Below are the code and all the weights of a small trained network. Each question names an input and a class and asks about switching units off, where a switched-off unit gives its printed mean instead of its output.

import numpy as np


def w(rows, s, z=0):
    codes = np.array(rows[::2]) - 128.0
    scale = np.full(codes.shape[1], s)
    scale[-1] = z or s
    return codes * scale


def norm(h):
    return h / np.sqrt((h * h).mean(-1, keepdims=True) + 1e-5)


def f(y):
    return y / 2 * (1 + np.tanh(0.7978845608 * (y + 0.044715 * y**3)))


def log_softmax(a):
    a = a - a.max(-1, keepdims=True)
    return a - np.log(np.exp(a).sum(-1, keepdims=True))


def net(x, mask):
    res = np.array(x, float).reshape(1, 2) / 4 @ E
    u = 0
    for l in range(3):
        y = f(norm(res) @ A[l][:, :-1].T + A[l][:, -1])
        res = res + np.where(mask[u : u + 4], y, B[l][:, -1]) @ B[l][:, :-1]
        u += 4
    return log_softmax(norm(res)[-1] @ U[:, :-1].T + U[:, -1])


A, B = {}, {}
E = w([
[87,153,160,62,178,93,126],'x0',
[105,161,210,67,94,2,79],'x1',
],0.0087)
A[0] = w([
[136,103,180,137,165,127,173,1],'0.n0',
[129,157,112,50,144,145,165,11],'0.n1',
[119,97,72,124,209,149,156,98],'0.n2',
[96,143,140,159,244,150,195,68],'0.n3',
],0.011,0.003)
B[0] = w([
[81,255,109,12,89,86,73,114],'0.n0',
[4,181,147,109,231,204,171,152],'0.n1',
[144,112,169,174,100,105,41,255],'0.n2',
[66,127,213,196,98,183,159,241],'0.n3',
],0.0086,0.0061)
A[1] = w([
[106,79,176,130,131,211,213,224],'1.n0',
[145,137,101,65,214,74,193,4],'1.n1',
[204,49,66,254,35,220,133,161],'1.n2',
[92,128,82,158,169,101,131,53],'1.n3',
],0.0087,0.0033)
B[1] = w([
[255,157,46,108,25,76,133,176],'1.n0',
[190,146,148,17,203,77,83,134],'1.n1',
[210,47,147,126,89,30,141,254],'1.n2',
[45,183,152,75,131,87,181,121],'1.n3',
],0.0059,0.016)
A[2] = w([
[111,92,129,141,104,58,145,47],'2.n0',
[248,93,137,186,45,83,111,59],'2.n1',
[161,129,96,56,200,87,96,6],'2.n2',
[84,198,143,97,127,133,146,74],'2.n3',
],0.013,0.0014)
B[2] = w([
[118,148,157,160,104,152,148,163],'2.n0',
[211,92,116,110,129,25,202,251],'2.n1',
[97,118,3,63,211,214,80,145],'2.n2',
[195,72,103,137,105,99,157,143],'2.n3',
],0.012,0.024)
U = w([
[228,105,136,153,98,54,160,252],'0',
[107,117,30,45,186,178,72,5],'1',
[9,198,187,200,90,203,92,25],'2',
],0.014,0.0023)

Each question gives the input, the list of numbers given to net, and the class t.
The units are the neurons (one row each of A and B). Each row of codes is followed by its name. A weight is (code - 128) times the scale printed after its matrix; where a second scale follows, it is the last column's (A, B and U).
mask holds one flag per neuron, layer by layer. A switched-off neuron (its flag False) gives its mean, the last column of its row in B, instead of its output. The means were averaged over made-up inputs and are rounded, as every weight is.
A unit's drop is (log p(t) with every unit on - log p(t) with that unit switched off) / (log p(t) with every unit on - log p(t) with every unit switched off).
The circuit of an input: a set's keep is (log p(t) with only the set's units on - log p(t) with every unit switched off) / (log p(t) with every unit on - log p(t) with every unit switched off). Starting from all 12 units, units are removed one at a time, each time the one whose removal leaves the highest keep (on an exact tie, the one counted first), for as long as the keep stays at least 0.8.
circuit, biggest first: the units of the circuit, biggest drop first
most important unit: the unit with the biggest drop
top k neurons: the k neurons with the biggest drops, biggest first
drop of u: that unit's drop, to one decimal
input [4,7], class 1: most important unit : 0.n3
input [2,6], class 1: top 3 neurons : 0.n3, 1.n2, 0.n2
input [6,-2], class 2: top 2 neurons : 2.n1, 0.n3
input [2,-1], class 2: circuit, biggest first : 2.n1, 0.n1
input [6,1], class 1: top 2 neurons : 2.n1, 2.n2
input [6,7], class 1: top 3 neurons : 0.n3, 2.n1, 2.n2
input [1,1], class 1: top 2 neurons : 0.n3, 0.n2
input [8,-7], class 2: top 3 neurons : 0.n1, 2.n1, 1.n2
input [5,6], class 1: top 3 neurons : 0.n3, 2.n1, 2.n2
input [2,1], class 1: top 2 neurons : 0.n3, 0.n2
input [8,-3], class 2: drop of 0.n3 : 0.4
input [4,2], class 1: drop of 0.n3 : 0.6
input [5,-3], class 2: drop of 2.n1 : 0.7
